Below is a small trained network, with its code and all its weights. Each question gives an input and a target symbol and asks what happens when units are switched off, that is, made to give their printed mean instead of their output.

import numpy as np


def w(rows, s, z=0):
    codes = np.array(rows[::2]) - 128.0
    scale = np.full(codes.shape[1], s)
    scale[-1] = z or s
    return codes * scale


def f(y):
    return np.maximum(y, 0)


def softmax(a):
    e = np.exp(a - a.max(-1, keepdims=True))
    return e / e.sum(-1, keepdims=True)


def log_softmax(a):
    a = a - a.max(-1, keepdims=True)
    return a - np.log(np.exp(a).sum(-1, keepdims=True))


def net(x, mask):
    ids = ['ΓΘΛΞΣΨαβδεζημπτω'.index(c) for c in x.split()]
    T = len(ids)
    res = E[ids] + P[:T]
    u = 0
    for l in range(3):
        q, k, v = (res @ M[l].T for M in (Q, K, V))
        z = softmax(np.where(np.tri(T) > 0, q @ k.T / 2**0.5, -1e9)) @ v
        res = res + np.where(mask[u], z, O[l][:, -1]) @ O[l][:, :-1]
        u += 1
        y = f(res @ A[l][:, :-1].T + A[l][:, -1])
        res = res + np.where(mask[u : u + 8], y, B[l][:, -1]) @ B[l][:, :-1]
        u += 8
    return log_softmax(res[-1] @ U[:, :-1].T + U[:, -1])


Q, K, V, O, A, B = {}, {}, {}, {}, {}, {}
E = w([
[139,139,132],'Γ',
[59,151,56],'Θ',
[136,140,131],'Λ',
[136,121,251],'Ξ',
[76,163,205],'Σ',
[138,133,134],'Ψ',
[190,61,51],'α',
[83,83,45],'β',
[144,137,134],'δ',
[143,123,137],'ε',
[146,120,139],'ζ',
[199,84,134],'η',
[92,81,209],'μ',
[204,106,208],'π',
[124,139,47],'τ',
[142,130,50],'ω',
],0.02)
P = w([
[95,102,227],'0',
[134,54,249],'1',
[161,42,250],'2',
[178,53,252],'3',
[192,54,244],'4',
[210,64,250],'5',
[211,93,234],'6',
[233,116,235],'7',
[216,112,231],'8',
[155,63,226],'9',
],0.0042)
Q[0] = w([
[1,144,62],'L0H0',
[187,104,141],'L0H0',
],0.0095)
K[0] = w([
[77,253,79],'L0H0',
[130,71,132],'L0H0',
],0.0059)
V[0] = w([
[204,112,68],'L0H0',
[2,164,124],'L0H0',
],0.0056)
O[0] = w([
[253,76,171,163],'L0H0',
[16,126,245,2],'L0H0',
],0.0063,0.0061)
A[0] = w([
[167,97,103,57],'L0N0',
[40,70,107,90],'L0N1',
[129,97,76,110],'L0N2',
[1,38,211,2],'L0N3',
[153,52,76,66],'L0N4',
[127,48,87,175],'L0N5',
[66,156,46,72],'L0N6',
[107,50,111,123],'L0N7',
],0.0078,0.0047)
B[0] = w([
[37,142,183,203],'L0N0',
[149,96,172,142],'L0N1',
[92,162,120,169],'L0N2',
[254,84,63,152],'L0N3',
[15,108,170,225],'L0N4',
[122,149,92,253],'L0N5',
[56,83,229,140],'L0N6',
[190,42,176,165],'L0N7',
],0.0056,0.0047)
Q[1] = w([
[228,1,118],'L1H0',
[114,233,206],'L1H0',
],0.0059)
K[1] = w([
[205,203,1],'L1H0',
[147,97,187],'L1H0',
],0.0088)
V[1] = w([
[151,104,178],'L1H0',
[53,157,2],'L1H0',
],0.0076)
O[1] = w([
[165,96,126,181],'L1H0',
[127,252,62,1],'L1H0',
],0.011,0.0051)
A[1] = w([
[56,98,138,92],'L1N0',
[50,115,143,245],'L1N1',
[4,162,137,78],'L1N2',
[125,102,104,50],'L1N3',
[130,94,173,2],'L1N4',
[139,187,165,248],'L1N5',
[133,187,76,164],'L1N6',
[107,113,198,64],'L1N7',
],0.015,0.0059)
B[1] = w([
[110,87,101,151],'L1N0',
[51,122,173,173],'L1N1',
[128,91,174,139],'L1N2',
[41,166,3,145],'L1N3',
[127,191,128,254],'L1N4',
[110,193,2,163],'L1N5',
[179,82,180,145],'L1N6',
[100,180,197,225],'L1N7',
],0.0082,0.0058)
Q[2] = w([
[129,184,53],'L2H0',
[10,120,156],'L2H0',
],0.013)
K[2] = w([
[1,52,145],'L2H0',
[17,96,151],'L2H0',
],0.0074)
V[2] = w([
[191,187,101],'L2H0',
[188,254,212],'L2H0',
],0.0089)
O[2] = w([
[153,124,199,1],'L2H0',
[254,233,176,208],'L2H0',
],0.0075,0.0022)
A[2] = w([
[124,149,111,78],'L2N0',
[119,80,196,220],'L2N1',
[79,89,79,99],'L2N2',
[94,164,75,39],'L2N3',
[97,247,174,77],'L2N4',
[148,135,137,254],'L2N5',
[158,158,110,57],'L2N6',
[123,85,18,178],'L2N7',
],0.012,0.0031)
B[2] = w([
[163,147,153,128],'L2N0',
[91,143,113,255],'L2N1',
[157,74,173,191],'L2N2',
[94,88,179,141],'L2N3',
[62,151,19,170],'L2N4',
[84,131,100,202],'L2N5',
[92,139,114,147],'L2N6',
[171,255,78,206],'L2N7',
],0.0074,0.0099)
U = w([
[122,137,138,58],'Γ',
[89,92,154,53],'Θ',
[106,140,134,137],'Λ',
[113,204,157,58],'Ξ',
[81,169,150,80],'Σ',
[113,134,155,175],'Ψ',
[168,122,37,2],'α',
[104,110,84,83],'β',
[125,132,141,110],'δ',
[119,124,163,183],'ε',
[126,121,171,173],'ζ',
[189,7,132,175],'η',
[122,107,228,146],'μ',
[197,176,211,54],'π',
[140,150,96,213],'τ',
[161,156,87,199],'ω',
],0.015,0.007)

Each question gives the input, a string of symbols that net reads in full, and the target symbol t.
The units are the heads (2 rows each of Q, K, V and O) and the neurons (one row each of A and B). Each row of codes is followed by its name. A weight is (code - 128) times the scale printed after its matrix; where a second scale follows, it is the last column's (O, A, B and U).
mask holds one flag per unit, layer by layer, with each layer's heads first. A switched-off unit (its flag False) gives its mean, the last column of its rows in O or B, instead of its output. The means were averaged over made-up inputs and are rounded, as every weight is.
A unit's drop is (log p(t) with every unit on - log p(t) with that unit switched off) / (log p(t) with every unit on - log p(t) with every unit switched off).
The circuit of an input: a set's keep is (log p(t) with only the set's units on - log p(t) with every unit switched off) / (log p(t) with every unit on - log p(t) with every unit switched off). Starting from the 12 units with the biggest drops (on a tie, the unit counted first), units are removed one at a time, each time the one whose removal leaves the highest keep (on an exact tie, the one counted first), for as long as the keep stays at least 0.8.
units of the circuit, in order: the units of the circuit, biggest drop first
unit that matters most: the unit with the biggest drop
top k neurons: the k neurons with the biggest drops, biggest first
top k neurons in layer l: the k neurons of layer l with the biggest drops, biggest first
input Λ Ψ μ μ δ, target μ: units of the circuit, in order : [L1H0; L0H0; L2N7]
input η Σ π Λ μ, target π: unit that matters most : L0N3
input Ψ π ε π η Λ, target π: units of the circuit, in order : [L2H0; L1N4; L1N7; L1H0]
input ω η ω π, target ω: units of the circuit, in order : [L1H0; L1N5]
input π π η π δ, target π: units of the circuit, in order : [L2H0; L1N4; L1N7]
input Λ π ε π η Ψ, target π: units of the circuit, in order : [L2H0; L1N4; L1N7; L1H0]
input Ψ α β, target β: units of the circuit, in order : [L2H0; L0N4]
input ε Λ Ψ η τ η α Θ, target Θ: top 2 neurons in layer 2 : [L2N2; L2N3]
input Λ Λ Λ π π μ, target π: top 4 neurons : [L0N3; L1N4; L0N4; L0N0]
input Ψ π η μ μ π ε, target π: units of the circuit, in order : [L2H0; L1N4; L1N7]
input ε Γ π η η η Λ Λ, target η: units of the circuit, in order : [L2N7; L1H0]
input π η η Θ Ξ ζ η Λ δ, target η: units of the circuit, in order : [L2N7; L1H0; L0H0]
input π π π η η π η, target π: top 2 neurons in layer 0 : [L0N4; L0N0]
input η ω τ Ψ, target ω: top 3 neurons : [L1N5; L1N7; L0N4]
input ζ μ ζ η η Ψ, target η: top 3 neurons : [L2N7; L0N4; L0N0]
input η Ψ μ μ π δ, target π: units of the circuit, in order : [L2H0; L1N4; L1H0; L1N7]
input η Ξ η Λ Ξ β, target β: top 4 neurons : [L2N7; L1N3; L1N1; L0N4]
input η α ω Ψ, target ω: units of the circuit, in order : [L1H0; L1N5; L0N4]
input Ξ Θ η π, target π: top 2 neurons : [L1N4; L1N7]
input π ζ Λ Λ Γ η π π Γ, target π: unit that matters most : L2H0
input η ε ζ, target η: unit that matters most : L2N7
input β δ α η β η Λ, target η: units of the circuit, in order : [L0H0; L2N7; L1N7; L1N4]
input η τ Ψ ε ε η ε η Γ, target η: top 3 neurons : [L2N7; L1N7; L1N4]
input Λ τ μ μ μ Ξ ε, target μ: top 2 neurons : [L2N7; L1N5]
input Ψ π η η β α, target α: top 4 neurons : [L2N7; L1N3; L0N5; L1N7]
input η η ε π Ψ δ Σ η Ψ π, target π: top 2 neurons : [L1N4; L0N4]
input Ψ π η ε ω Λ ε Ξ, target Ξ: unit that matters most : L2N4
input τ η π Σ, target Σ: top 2 neurons in layer 2 : [L2N4; L2N1]
